Each row is followed by its band, which names the range that a hidden value of the row falls in. A new part has a new value, new ranges and new names.
[-112   -3  -20   61  254 -107 -203   47 -100   64  200 -163  -49  -15
 -147   81  197  -53  -21  120    8   29  -87  -70  183 -214   53   16
  121   18  252   59    4  212  165   12   42]  X
[  27  -46  -25   -1  117  -68  -91  -72   29  -56  299   18  -74   77
 -188   19  -17  -18  160  113  -54   -9   55  -32   46 -229   51    9
  -61  -84   90  -65  130   95  212   59    6]  J
[-206 -100  -31  114  151   12  111  -24  152  -47   97   42 -155  -42
 -106   88  -61 -112   42  -94 -173 -142 -146 -254   93  -68   41 -164
 -251   65  -29  -17   18  226   60   88  -78]  P
[  52   99   66  -70 -123   -7    3   62 -159 -151   10 -119  158   -9
   -3  132   73   18 -173  -26  -35  135  143   32  -43 -120  -73   75
  156   79   30   23   32  -13   55  -13  143]  B
[ 128  135  250  253   35 -458 -167   -6  -85 -552  320 -175  265  385
  -25  194  173  250 -203 -234 -109 -117 -186 -149  318 -585   47  341
  107   80    8  -72 -195  155  224  238 -489]  V
[  15   12  140 -180  -82   76  -77  196  -87   38 -103   37  134   -1
  -75   49   78  -79 -135  -23   44  148   53   90  -62  -65  -74  -14
   94  -57   70   25   68    1  -13  -89  199]  H
[ -53   -3  158 -169 -110  -41  -80  229 -167  -90 -145 -181  179 -137
  -13  160  102  -66 -340 -101  -12  187   13   13   21 -110  -26   47
  213  -47  128  -14   22  105   10  -59  135]  X
[  56   49  104 -128 -136    4    1  105  -60 -103  -38   31  165   12
  -67   94   30  -40 -175  -62  -42  111  135   79 -119  -99  -97   69
   80   41  -20  -50   59   23   46  -19  153]  H
[ -86  -33  -11  122  227   23  -96  -28  -54   46  121   -9  -59  196
  -37  -52   32   34  102   55   32 -136 -159 -127  263  -29   34  -70
  -34   51   31  193 -101  -11   20  103  -87]  V
[-138  -95 -153   28  129   -6    4  -79   -1   34   34   63  -88    4
  -46  -85 -100  -25   46   32  -57 -164  -40  -99  118  143   12  -22
  -24   42  -50   45   -7   91   47  135   17]  T
[-197 -113 -109   22  220   12 -101    0  -85  109   65 -119 -142  -74
  -50  -30   11  -50   57   98    5  -65 -134 -153  245   45   90 -107
   38  -58  150  126    7  119   50   53   30]  B
[ -59  -57  -42   26  155 -121  -95  -25   -8  -35  153    5    1   63
 -132   16   -2  -32  -46   33  -73  -83    3  -31   87  -90   13   90
   39   52   16  -46  -10  157  159  136  -11]  H
[-111  -65  -40   85  189  -54  -51  -29  -43  -45  157  -96  -72   46
  -60   33   -5   -2   36   24  -69  -89  -94 -158  209  -90   71  -34
  -18   12   51   63  -25  104   99  121  -69]  P
[-217 -219 -222  -24  230   34   50 -185  100   97  204  -79 -229 -195
 -199   51 -205 -214  -24  182 -179  -77  163  -85  -31  111   50  -85
  -86  125    1 -109   78  221  221  161  162]  Z
[-147 -139  -74   69  304   -7  -26  -27   -7   49  171  -75 -108   36
 -110   36  -82  -87    9   61 -127 -110  -29 -137  166  -18   70  -56
  -53   83  -23   41  -48  112  122  188   -5]  V
[-124  -34  -88   60  176  -85  -83  -29  -76   -7  129 -112  -50  -26
  -75   37   50  -24  -37   59  -50  -57  -44 -100  157  -57   37   24
   79   61   96   42  -16  161  121   92   15]  X
[  50   14 -138 -166 -384  206  300 -181   41 -186  -33   96  -70 -187
   23    2 -262    1  128   -2  -94   74  275  -54 -244  140  -79 -155
 -164  -51 -117  -52  284 -119  -11  -82  225]  H
[-155  -69  -71   28  117  -12    1  -11   30    5   88  -25 -118  -93
 -101   44    0  -82   34   12  -80  -50  -73 -151   89  -51   38  -94
  -73   -7   85    2   67  190   85   29   30]  X
[ 111   95   84 -112 -278   46  114   44  -53 -193 -155  181  244  135
   46    1  -68   57 -162 -157  -37    1  159   99 -151   68 -173  112
   47  108 -224   -7   -3 -121  -58   44  102]  H
[  83  126  107  -55 -248   89  107   52  -74 -195  -78   71  152   93
   59   53   14   75  -30 -128   -8   57   62  -12  -59  -59 -108  -18
  -10   21  -79   74   49 -122  -68  -48   68]  B
[  96  110   80  -14 -210  104  201  -53   11 -248   94  -22   68   17
  -30  186  -48   -1  -41  -70 -128  116  195  -59 -166 -178  -95  -72
 -126  136  -87  -17  104  -68   47  -33  102]  V
[ -78  -18  167 -180 -143  127   11  254  -65   14 -257   36  121  -78
    5   65   47  -97 -188 -142   19  118  -56   -8  -22   24  -67 -106
   34  -77   33   59   44   18 -122 -108  160]  X
[-174 -213  116 -104  186  -74 -235  158   -9   82   31  -83  -45  -28
 -151   10   20 -121  -88   15   30   -5 -203  -75  237 -115  121  -54
   39 -226  207  -19   13  205   91   34  -52]  Z
[  30   64  103 -163 -326   62  -29   21 -133 -151 -139  -65  135  -33
   63   20   32   65 -133  -32  125  127   36   32    4    5  -70   -9
  136  -94  108   75   69  -90  -57 -130   94]  Z
[-153 -123  -29  -14  101 -147  -90  -22  -14  -72   56 -106    2  -63
  -93   54  -40  -66 -210  -12  -80  -74  -38  -73  126  -20   37   84
   88   41   51  -75  -43  226  139  138  -39]  J
[-259 -208   65   40  300 -219  -36  172  130    1 -104  118  132   55
 -160   91  -70 -216 -491 -243 -260 -250 -108  -44   57   67  -46  196
   14  287 -244 -187 -257  400  103  347  -93]  H
[  66   91   98  -61 -159  102   68   58 -107 -136  -34   -8  127   77
   33   74   15   40  -52  -63  -10   87   88   -4  -33  -65  -81  -31
   25   39  -45   91   34 -122  -36  -29  106]  P
[  77   60  123 -148 -204   21  -20   77  -84 -126  -58   17  181   34
  -34   67   28   -1 -167  -48   18  122  129   96  -97  -78 -101   67
  106    4    5  -19   58  -35   23  -46  137]  J
[   6   89   21  -78  -95  128  -15   71 -109   53 -127  104  106   71
   11  -41   78    5  -40    7   85   36   44   70  -34   93 -127  -19
   88   70   -4  149    4  -88  -79  -65  191]  T
[ 129 -128  483 -289    5  -56 -286  517 -278  -91 -208  -82  410  296
   26   39   13   33 -339 -220   66  155 -111  129  249 -204   53  144
  272 -314  -35   59 -133 -183  -78  106  -67]  V
[-100 -140  -16  -17  259  -83 -155   93 -102   56   55  -18   17  107
  -68  -59  -39  -21  -36   16  -40 -114  -88  -43  235   14   71   64
  100  -56  -10   49  -74   77   78  194  -30]  X
[-145   85 -163 -107 -126  340  -78  -46 -353  245 -241 -233  -94 -176
  199 -143  130   70   87  256  338  139  -59  -47  211  371  -41 -270
  258  -47  311  492   33 -256 -233 -264  323]  P
[-177  -49  -86  113  229   60  -85  -83  -26   95  209 -173 -235  -60
  -97   39   88  -47  171  164   35  -15 -166 -224  245 -113   98 -224
  -82  -19  263  173   48  118   81  -47   -1]  V
[-192  -99 -212   81  443   -2 -123  -87  -93  204  325 -262 -217 -133
 -197   94   60 -158   40  299  -88   15   79  -95  137  -70   89  -68
   82  148  209   68   25  207  246  101  192]  P
[  77   77   99 -106 -200   71   -9    7  -62  -99  -36   65  145  104
  -21   18   23   25  -82   -9   59   69  115   96  -81  -30 -116   34
   64   36  -11   40   34  -93    2  -46  120]  Z
[-133 -123  -42   19  229    5  -87   24  -68   53  114  -91 -103   19
  -66  -12  -31  -36   74   64  -34  -65 -106 -139  234  -30   99  -88
   -5  -77   79   93    2   70   70  100  -14]  P
[  81   40   74 -162 -236   82   83   70  -53 -134  -82   87  130    3
   -7   35  -65    1  -60  -81  -35   97  146   47 -129  -20  -89   -2
    8  -47  -76  -23  121  -80  -17  -39  153]  T
[  37  -12  113 -168  -99   89  -32   78  -45  -13  -23   37  117   40
  -90   53  -15  -76 -124   20   10  111  153  116 -108  -38  -82    7
   58    5   -1  -15   58  -41   42  -22  188]  Z
[-164  -65 -135  106  209   59  -57 -121  -57   70  173 -142 -210  -22
  -43  -25    7   -1  177  152   25  -77 -134 -211  264   -2   93 -178
  -52  -12  167  187   17   52   57   26  -17]  V
[-130 -163   -8  -50  177  -40 -152   39   -9   79   50   17  -54   39
 -112  -66  -46  -64    0   45    8  -92 -114  -53  185   13   67  -18
   18 -108   71   17   -5  119   77   98  -22]  J
[ 145  -81  166  -65  -35 -243 -222   52  -90 -298  194    7  116  273
  -44  -78  -64  197  128  -83   27  -62 -140  -52  298 -320  141  156
   54 -399   56  -63   67  -30  138  134 -299]  J

Part 2:
[-109    6  184  -83   37  -34 -245  112   25 -221  -41  -19 -148   83
  -87  132  102  -40  127  -50 -118  205  -51    7 -151    1  178   13
   48 -119 -180  307 -147   32   -5 -168   70]  M
[-419  230  250  -96  108 -145  162 -125  154 -141  299   17  -74   -4
  168 -144  -60  181   68   17 -113 -103 -403 -354   41  385   95   72
   -1  -45  338  300  -45   54 -109 -395 -186]  G
[ -95   36  232 -197   -5  -18 -215   68  153  -85 -165   39 -177   38
  -59   90   86 -140  127 -138 -116  288   37   -7 -103    6  252   65
   81  -71 -167  318 -161   50   41 -194   78]  G
[ 193  -54 -249   50  -10  -67 -201  249   21  253  -90 -123    6  134
 -123  121   91  -89  -64  -57  -25   28  -59  169  148   -8  373 -176
   -8  289  113 -176  -24 -114 -133  451  247]  E
[ 310 -111   60  -54 -172  117 -336  100 -170  -18 -345   -7 -182   38
  102   55  131  -63  105  108   41  242  316  273 -159 -194   34 -111
  -49  216 -267    9   28   65  -41    5   34]  C
[-391  204  414 -109  183  -91  188 -282   21 -189  266  119 -107 -116
  364 -190    4  235  158  124 -124 -101 -265 -380   53  345 -116  205
  -29  -98  162  322  -52   77  -14 -560 -436]  S
[-174  347 -142 -329  -86 -166 -166   46  233  114   27  432 -318   53
  -95  214 -135 -263 -184 -338 -284 -209   64 -157  -64  -46   91  -85
  -37  -10  -97  152 -196  -50  -28   99  170]  M
[ 294 -258 -259  303  -91   38 -243  241 -254   24  -44 -452  108  170
  -63  -25   92  192   21  317  122  177 -138  283    5   43  264 -294
  -24  350  149 -211  209  -21 -211  221  178]  M
[  81  -25 -223  155 -122 -225  -85   90  178  103  -74 -310  310 -157
 -133  -27  106  -91 -144  -64   21  171  -83 -470  346 -185  339   64
   26  231  322 -158   52 -220 -131  260   15]  A
[ -62 -193  181  265   70  -80 -217  144   -5 -281   47 -427  275   37
 -138  -18  224  116  169  163   18  343 -296 -109   34  137  293  103
  100   48   96  147  -18  -25  -19  -96   14]  E
[-103   28   58  -15   71   53  -41 -151 -202  -19  171   47 -180   62
  234 -115  -91  253   85  299 -112  -41 -126   82  -99  316  -90  -97
  -18   75  -55   97   99  129  -18 -358 -173]  K
[ 238  -65  -90  -20  -76   18 -344  -41 -160   73 -217  128  -72  -88
   50  101   84 -115  -16   94 -130  153  341   35  -10 -223  -71   26
  -15  127 -421  -74   -6  -45  118   34  -75]  S
[ -21  106 -350  113  -91 -173 -184  125  -82  -61  203  -10   -9   76
 -119  126  -72   41 -192   41 -121 -217 -143 -161   -5  -49   26 -206
  -80  128   88  -92   37 -105 -175  213  110]  E
[-279  160  246  -36    4  -19   80 -288   11  -49  233  108  -50  -35
  329 -284 -124  249   80  261 -100  -80 -237 -171  -37  513 -146   65
  -10  168  189  149  107  171   31 -538 -289]  W
[-124  214  217 -259    2  -53 -127 -140   -8 -124  -41  371 -285 -104
  199   84   21  -86   43  -82 -199  -59  191 -204  -98  -99 -181  115
  -62 -109 -285  256 -157   24   50 -266 -224]  C
[ -23  -48  113   50   85  -86  -72  109  295  294  -59 -192  225   62
  -62  -94  147  -77   77  -63  -23  217 -267   40  279  383  518  101
  121  338  322  -38  -60  -48   35  180  140]  E
[ -58  -21   61   52   40  -44 -164   41  117  123   33  -65  101   87
  -37  -50   48    0   55   63  -99  129 -195   85   65  354  257   24
   83  238   87   17  -21   26   69   -1   93]  E
[  -8  -86  146   35   26  -51  -77  129  124   -4  -97 -308   74   34
  -29  -52  158   22  129    2   46  302 -186  -49  117  106  416   26
   68  124  224  121  -22  -25 -103  -26   55]  G
[ 346 -133  -64   46 -141  113 -274   98 -323  -26 -227  -75 -169   53
  165   32  105   76   70  237   75  107  245  272 -124 -191  -43 -205
 -110  248 -184  -97  114   38 -138   61  -27]  C
[-161   63 -106  181  -37 -189 -158   62   12 -197  245 -117  159   28
 -117   26   -2   88  -80   86 -107  -64 -281 -281    9  120   63  -26
   -2   86  155   35   10  -60  -79   -1   24]  E
[ 134  198  -92 -351 -256  -21 -312   73   90   76 -321  379 -412    6
  -12  218  -38 -326 -105 -267 -141   18  422   28 -172 -353   17 -121
  -73   73 -313  102 -133    7  -36   84  145]  S
[ -93  114  276 -250    5   15  -62  -81  103   25 -127  160 -249  -15
  182  -34   34  -52  128  -61  -88  127   64  -19  -43  104   99   68
   10   32  -64  242  -98   89   19 -276 -102]  W
[ -23 -159   66  251   76 -148 -117  105  132  -28   11 -440  383  -52
 -130  -73  216   40   75   72   13  327 -291 -249  272  129  418  155
  112  153  260    5    2 -131  -19   67    6]  M
[-250  186  175 -169   69 -140  -70 -176   59 -180   77  213 -132 -167
   95   59   17  -45   18  -75 -226   12   32 -451   13  -80  -86  205
    6 -215 -189  287 -151  -36   66 -328 -262]  W
[-209  211  119 -199  -74  -28  -48  -76  -84 -267  109  181 -380   39
  173   20 -110  116   34   45 -106 -109  -30 -145 -250   13 -143 -117
  -87 -112  -52  309  -22  123 -150 -403 -129]  A
[  76   84  135  -69 -240   35  -48   36   47   22 -137  -36 -129   74
  231 -178   -5   75   59   96  126   28  -26  102  -87  176   87 -157
  -93  397  315   17  118  135 -200 -107   11]  C
[  93   81  -34 -233 -116   35 -114  100  158  310 -214   81 -254  129
   48   -5  -38 -127    0 -113  -32   96   63  232   -6  123  324 -173
    5  282   98   18  -14   61  -94   85  202]  K
[ 133   55 -118   51 -193  -23 -119  -32 -117   44  -25   16  -39  -12
  183  -96  -35   88  -68  183   15  -85   51  -26  -11   29  -83 -143
 -110  341  116 -142  153   22 -131    7  -74]  C
[  74  -24   79   20  -39  129 -135 -140 -333  -69   44   78 -218   64
  328 -127  -49  261  112  392  -35  -37   45  233 -195  216 -238 -147
  -88  195 -151   16  156  173  -28 -332 -200]  S
[-258  201   98    6  -33 -132  201 -171  101   -9  256  -48   24  -53
  266 -268  -99  235  -16  137   -7 -166 -345 -361  131  371   21    1
  -58  214  510   58  119   45 -172 -287 -230]  W
[-108   68 -136  105  -76 -136 -152 -173  -57  -91  165   27  117 -139
   27  -55  -77   73 -114  179 -176  -10  -40 -391   40   35 -142   67
    7   66  -72  -14   86  -41   58 -208 -183]  A
[  94  -13   32   49 -164   14 -246   -1 -258 -306  -52  -15 -138  -15
  132   21   44  114   45  216   -2   51  131  -45 -215 -172 -194 -101
 -101   61 -177   89   75   59 -109 -204 -129]  C
[-278  246  468 -281   31  -25  151 -181  267   69    4  197 -189  -25
  338 -222   -6   34  162  -68  -54    1 -158 -127   38  430  109  140
   -5  145  285  286  -79  145  -13 -412 -199]  S
[ 391 -278  -64  200 -104    4 -272  146  -74   98 -347 -387  221  -81
  -27  -18  267  -60   64  127  126  416  156   24  202 -237  304   26
   24  320    3 -193   87 -118  -51  243   16]  S
[  77 -155 -167  279   87 -128 -199  150 -117  -59   91 -329  239    9
 -137   71  163   85   -5  145  -38  117 -196 -127  174  -30  232  -13
   25  106   61  -96   19 -160  -81  213   24]  E
[-314  294  178 -298  -10 -105  -38 -227  236   50   70  380 -192  -87
  123  -37 -125 -108  -25 -129 -272  -41    3 -299  -23  215  -36  153
   38  -29  -86  261 -123   65  135 -369 -140]  A
[ 300 -109 -175   -2 -237   40 -292  154  -21  141 -308 -150  -67   56
  -53   25   46 -100  -27   47   55  262  192  172  -29 -156  243 -180
   -1  317  -31 -113   95    5  -97  154  187]  A
[-199  211  267 -232    6 -102  111  -70  267   58  -35   83 -143  -62
  182 -102   30  -43   67 -164  -41   29 -117 -270  124  148  214  103
  -10   74  286  220  -99   17  -99 -194 -122]  W

New part:
[ -98  116   67 -297  143 -151  160  236  -43 -226  143   12  -98  -11
  362   75   66 -121  -16  113  123 -159 -162  324  268 -246  217   66
   18 -158   79   87  129 -118  182 -252 -363]  [19]
[ -10 -229 -185   -2  -37  245  278   35 -209  -28    9 -169 -134 -196
  -21 -313  -14 -249 -164  -12  -10  -56 -192  -13  147  -45  141  520
  -48 -348 -271   71 -192 -224   -2 -108  279]  [15]
[-403   81   35   93 -192  -96 -332 -139  308  358 -240  -55 -106 -169
   -1  287 -158  152  150  115 -363   29   54  -58 -274  337 -145 -159
   13  424   57  102  -24  119 -410  -73   86]  [18]
[ 210   66   48  -31   48  -28 -127   79  -37  -26  130  -41   -6 -132
   14   81 -123   43   22  170  174 -180   89   80  -95   -4   17 -316
  152   22  130  -59    5   63  156   40 -246]  [25]
[ 125   43   42 -181   56 -200  143  223   72   -3  267   -3   72  -38
  168  103  158   77   57  163  166 -113 -143  229  158 -120   84   32
  -12 -277   24   75  159 -101  182 -155 -289]  [18]
[  11 -145   16 -223  105   61  191  245 -266  -73   86 -182 -186 -140
  187 -229   67 -245 -204  164  180  -91 -307  130  208 -192  187  351
   11 -274 -129   74   -4 -261   77  -94   38]  [25]
[ 319 -132  -74   98    0  -95  -43 -128  162   33  207 -130  364   24
 -227  219  219   64   61  142  127 -274  116   94  -70 -262 -106 -190
   -8 -217   65 -147   42    7  187   61 -158]  [19]
[-113   68   17 -117 -112  179   18  -57   13 -176    5   48   16   27
   56   32 -164 -178  -56 -208 -128 -164   43  152   50 -117  209  117
  -52   56  212  -33 -113   -4   70  -46  -61]  [19]
[ 364 -194 -113  207  -10  -23 -151 -208  108  106  113 -207  322  -60
 -347  176  143   49   31  200  130 -275  187  -26 -189 -196 -184 -284
   56 -131   14 -194  -45   42  120  152  -51]  [21]
[ 254   91  -73   30   37  -15   61   66    2 -176  188   65   -5 -166
   47  -19 -131   53   71   50  132 -194   81  152   44   47   78 -193
  121 -189   30  -14  -46   82  254  -87 -241]  [28]
[-248   -9 -176  -21  -86   69  195  -16   37   72  -66  -44 -110 -150
   63   -8  -61  -90   36  -21 -173   10  -39   13   92   67   86  312
  -60 -125 -169  140 -114 -115 -111 -249   42]  [32]
[ 104  -40   -8   21  -48  107 -140 -104  -10    9    9 -109   90  -57
 -135   93  -92  -80  -41   42   30 -195  131   11 -131 -114   11 -152
   54   73  135 -118  -96   25   55   98  -58]  [25]
[-286  -72 -101  -67  -52  100  121  -78   21  156   32 -164   69   51
  -21  242   71 -100   41   56  -99  -41   67  -47  -54 -157   15  207
  -80  -24  -21   55  -20 -153  -97 -164 -106]  [15]
[ 261 -174   21   10  -18  -24  -65  -67   94  231  318 -220  412  134
 -266  348  263  104   56  217  198 -198  133  -31 -219 -283 -147 -170
  -26 -133  141 -136  118  -69  135  130 -217]  [21]
[ -69   43  -65  -33 -128  104   53  -76   88  -37   14   30   54  -36
  -16   63 -108  -72   19 -135 -131 -109   66   85   22  -26  116  107
  -54  -27   88    4 -105   -6   27  -84  -45]  [32]
[-101    2   48  -42  -73   57 -122  -68   70  -24  -15  -53   27  -17
   13  116  -70  -82  -22  -13 -100 -164   18  103  -64  -73   59  -31
   -8  120  162  -36  -40   17  -29   -1  -31]  [28]
[-222  -15  -22 -329  168  -27  289  212 -201 -158   67 -140 -142    0
  320   17  129 -291 -110  143  134 -106 -195  210  301 -386  235  317
  -25 -228  -66  103   65 -284  108 -284 -260]  [21]
[  11  -57   15  101  -99  102 -250 -146   56   33  -95  -97   -6 -134
 -118   33 -154  -52  -42   29 -104 -178   63   11 -177   52  -27 -149
   60  178  108  -87 -128   89  -76  108  115]  [15]
[ -56   29  129    1 -209  119 -234  -23  110   91  -27   28  -63 -123
  -21  -20 -238   32  -30  -89 -187  -73  -49   44 -170  248   54  -15
    0  222  194    6  -88   96 -125  102  171]  [16]
[-251  -83  -87  -63 -215  118  187  -83  175  387  194 -116  272  156
 -155  358  152   76  134  -40 -162   66   91 -129 -148  -51  -35  333
 -206  -92   25   92   34 -175 -132 -130  -77]  [32]
[   2  -32   29   -2  -88  107  -95  -57   37   13   56  -61   51  -38
  -54   77  -81  -39  -19   -7  -49 -151   35   49 -107  -18   37  -28
    5   55  133  -45  -58   19    9   38   -6]  [22]
[ -89  -46 -107  -77   45  111   71   -7 -162 -130 -134 -130 -156 -160
   74 -110  -99 -282 -129   44    3 -143  -36   79  127 -176  149  148
   45  -63  -76   -5 -150 -116   18 -104    6]  [25]
[  22  -57   49   32  -29   28 -188   16  -14  106  -15 -126  -99 -186
  -18    0 -110    3  -37  170    6 -110  -38    2 -150  109  -34 -119
   96  101   25   -7  -46   24  -76   55   59]  [21]
[   5   51   79  -86  -50  141 -134  -48  -35 -214  -25    5  -25  -32
   47   -1 -194 -181 -103 -105  -37 -233   39  167   -4 -125  170  -82
   40  131  246  -99 -109   54   99   55  -62]  [15]
[-520   85    5    7 -227  -19 -182 -148  297  390 -171  -56  -19  -33
   -2  386  -98  108  171   27 -390   77   97  -86 -246  223  -91   15
  -79  372   83  128   -7   27 -396 -142    4]  [18]
[ -33   71   93 -133   10   28 -103    9   -8 -223    0    2  -34  -20
  133   50 -107 -158  -74  -27   -7 -237  -15  229   58 -174  163  -92
   38   92  225  -63  -28   28  107  -17 -148]  [22]
[ 252  141    2   27 -106   95   -4   85   31 -121  177  165  -56 -201
   21 -119 -304  101   52 -106   25 -123   56  114  -26  270  130 -132
   95  -79  116   10 -110  141  194    0  -92]  [16]
[  40  -97   43   10 -135  217  -50   54  -83   -3   18  -44 -154 -202
   -3 -257 -203  -85 -131  -62  -78  -79 -169   30  -49  199  112  206
   14  -23    9   27 -148  -17  -48   72  290]  [28]
[  94   -4  147 -238  121 -111   83  314  -96  -13  316  -81  -48  -37
  232   48  110   26  -22  253  258 -113 -210  187   77 -108   97   13
   55 -193   63   75  185 -128  170  -90 -271]  [15]
[ 301  -46  -71   80  -52   32    6  -49   70  -69  164  -10  159  -97
 -130   -7  -20   27   18    1   71 -214   65  101  -15  -43   20  -89
   28 -198   49  -83  -69   45  189   37  -56]  [19]
[ 188   31  116 -134   19   83  -43  184 -146  -81  175  -23  -90 -123
   90  -89 -155  -43  -84   78  179 -144  -67  110  -18   10  138  -78
  106  -39  139  -20  -14  -13  168   58 -120]  [25]
[ -44  -82  111   55 -129  110 -223   70  -13  175  -27  -91 -219 -260
   14 -149 -210   46  -66  104 -105  -26 -177  -31 -199  359  -16   33
   72  151    4   66  -76   41 -197   89  292]  [22]
[ 173  -29   21  -54    8  -16   29   91   14  219  348 -124  201   31
  -94  282   96  162  114  226  214  -87  117  -44 -186  -65  -76 -161
   44 -121   90   -9  118  -58  137    2 -324]  [25]
[ 359  -45   58   77  -40  119 -201   11  -75 -114   69  -28  -41 -221
  -95 -187 -219  -30 -108   35  114 -233   -3   81 -102   92   53 -214
  142   -3  117 -123 -135  112  150  194   85]  [21]
[ -22    2 -110   13  -74   16   45  -84  100  -39  -31  -14   42  -99
  -23   36  -41  -73   16  -39  -99 -136   34  103   64  -58   68   71
  -30  -89   -7   -1  -97  -14   22 -104  -23]  [32]
[-180  -41  206  -44 -167   12 -209   90  159  529  258 -141   85   39
  -56  373   23  301  147  224  -64   76  -16 -152 -430  280 -171  -79
  -21  233  174  104  176  -12 -235   58  -58]  [22]
[ 181 -131    7   38 -182  269  -17  -26  -49  -54   68  -22    5 -133
 -125 -259 -164 -108 -149 -170  -64 -138 -106   45  -32   94  132  231
  -37 -110   61  -51 -187  -11   48  139  303]  [19]
[-294 -217 -256 -224  110  173  507  109 -328  -85  -81 -265 -203 -104
  176 -224  150 -471 -211   67   36  -20 -251   48  382 -389  247  753
 -107 -437 -376  143 -128 -447  -14 -335   84]  [25]
[ 265 -206  -36  185  -90   37 -204 -204  134  199  121 -207  318  -17
 -351  197  117   78   23  149   49 -223  146  -66 -272 -111 -187 -211
   11  -28   80 -169  -32   41   24  195   40]  [15]
[-235   80    8 -240   60  -51  177  161  -33 -115   60  -14 -129  -31
  296   65   15 -136   -7   55   -5  -80 -139  213  202 -146  191  196
  -22 -105   15  124   56 -138   48 -267 -224]  [19]
